[128 = 0]

[140 130 115 148 131  77 133 103 145 147 181 133 109 152 114 149 109] | q740:N
[133 140 101 156 142  67 139  79 143 160 196 124 102 132 129 126 127] | q740:N
[138 126 106 154 139  71 142  76 134 139 178 141  93 133 132 146 140] | q740:N
[127 174 154 203 116 104 157 105 127 164 195 144 185 172 102 161  65] | q697:R
[ 97 156 137 186 111 131 143 128 114 148 163 134 147 153 111 167 111] | q697:R
[125 156 123 202 118 124 164  83 123 149 197 152 158 152 125 170 124] | q697:F
[133 156 104 148 151  72 142 103 142 154 183 116 109 122 118 139 106] | q740:E
[118 144 128 212 107  86 174  71 118 160 214 146 146 179 110 175 106] | q697:R
[114 121 149 179 114 114 153 109 119 149 146 142 131 173 101 149 113] | q697:R
[121 139 134 185 114 116 151  98 122 142 174 145 166 161 108 152 121] | q697:F
[145 121 107 170 124  67 160  49 149 153 199 146 107 145 141 140 137] | q740:N
[112 144 144 193 122  83 171  93 110 150 178 155 145 164 117 152 105] | q697:R
[134 125  98 175 152  61 151  69 143 137 206 128 117 136 128 115 132] | q740:E
[111 138 128 113 165  71 101 177 145 135 141  85  94 139 101 108  67] | q740:N
[148  97 115 142 139  82 158  65 133 131 161 141  87 143 131 129 152] | q740:N
[ 96 148 143 193 124 128 151 132 103 153 166 141 149 152 112 161 105] | q697:R
[121 124 126 159 135  61 133  99 141 147 176 117  97 164 116 131 115] | q740:E
[111 138 131 173 122 117 148 107 136 147 165 139 141 162 111 149 114] | q697:R
[106 168 139 201 125 118 152 114 109 151 175 141 165 161 103 157  95] | q697:R
[109 158 131 179 132 134 144 130 121 150 167 133 153 142 112 151 105] | q697:R
[139 161 103 159 137  86 136  93 155 137 206 118 151 128 129 125  88] | q740:N
[128 112 101 144 142  92 139  92 126 133 159 133  99 111 152 122 151] | q740:E
[114 141 157 218 118 100 163  81 125 144 202 148 174 179 118 140  98] | q697:R
[143 127 113 167 134  71 151  63 134 145 201 132 111 145 128 137 131] | q740:N
[132 115 106 140 137  70 140  87 136 136 180 122  87 120 143 122 140] | q740:E
[112 150 134 171 128 106 139 116 124 145 169 132 146 152 112 149  92] | q697:F
[104 147 146 181 137 113 130 140 131 133 168 114 145 161 100 130  88] | q697:F
[132 163  94 145 150  89 136 103 133 144 178 118 109 105 142 157 128] | q740:N
[142 117 108 146 154  69 149  64 134 142 184 134  99 126 143 129 146] | q740:E
[149 155 130 153 159  77 151  71 132 168 187 131 124 128 130 122 120] | q740:E
[148 122 107 160 135  47 149  59 139 155 193 133 102 155 128 141 130] | q740:N
[136 138  92 136 147  94 142  85 127 155 178 134  89 113 137 134 138] | q740:N
[134 117 121 173 124  54 144  56 149 139 211 136 111 158 128 125 124] | q740:E
[115 114 157 178 120 133 148 118 101 127 125 150 145 178 106 144 127] | q697:R
[116 154 130 192 121 131 157 111 116 147 174 147 164 143 122 164 116] | q697:R
[128 151 142 200 150 100 147 106 118 150 177 133 163 168 103 136  99] | q697:F
[134 141 113 189 142  37 160  55 133 161 223 134 109 155 121 141 109] | q740:E
[128 130  95 146 133  75 134  98 139 149 176 122  90 122 127 153 127] | q740:N
[127 138 125 177 137 116 145  99  98 140 165 149 140 151 113 162 126] | q697:F
[130 103 140 181 136 133 158 114 104 138 130 160 121 181 101 149 175] | q697:F
[132 148  95 149 118  62 156  78 141 158 209 134 109 123 139 154 109] | q740:N
[ 92 149 157 195 115 113 156 108 120 149 182 136 163 178 105 149  78] | q697:R
[150 150 104 177 144  79 155  66 130 153 208 134 143 120 136 134 120] | q740:N
[105 151 134 185 113 118 144 122 108 155 163 138 138 159 109 164  96] | q697:R
[127 143 124 159 136  66 128  96 157 136 202 112 133 151 126 125  95] | q740:N
[130 168 136 230 134 109 181  54 114 162 225 165 201 139 142 132 111] | q697:F

[130 110  82 163 114 120 139 133 146 141 119 174 144 139  94 108 118] | Y:P
[116 155  92 137 118 132 132 142 114 126 118 134 103 158 104 116 122] | W:U
[138 118 126 136 139 131 121 120 140 116 135 153 139 137 179 123 143] | T:S
[120 176 110 147 107 128 112 135  87 122 137 148  96 154 118  89 129] | W:U
[160 169 149 106 108 141 150 146 158 119 122 109 179 145  86 133 122] | M:Z
[138 116 141 141 154 141 121 151 165 109 123 110 135 145 121 183 130] | M:Q
[111  84  82 167 127 135 127 132 167 103 130 113  87 160 145 106 114] | T:K
[158 146 106 157 130 125 111 162 127 115 104 115 149 128 138 111 124] | M:Z
[160 153 130 148 157 145 115 146 111 118 146 100 171 159 120 120 108] | M:Q
[140 110  85 144 136 129 119 130 151 131 123 127 114  89 211 101 127] | T:S
[132 144 121 131  94 142 124 148 153 121 128 113 137 159 104 139 134] | M:Q
[137 105  65 170 119 141 114 117 176 128 133 164  69 149 133 135 141] | T:A
[128 137  95 135 119 139 101 158 131 105 135 133 116 145  73 116 136] | W:U
[136 135 115 158 142 141 104 133 165 131 139  77 136 132 132 135 124] | M:Q
[140 126  66 139 129 127 121 111 155 141 135 202 116 151 145 127 124] | Y:P
[134 118  63 186 120 129 100 138 184  97 127 109 130 122 178  88 120] | T:K
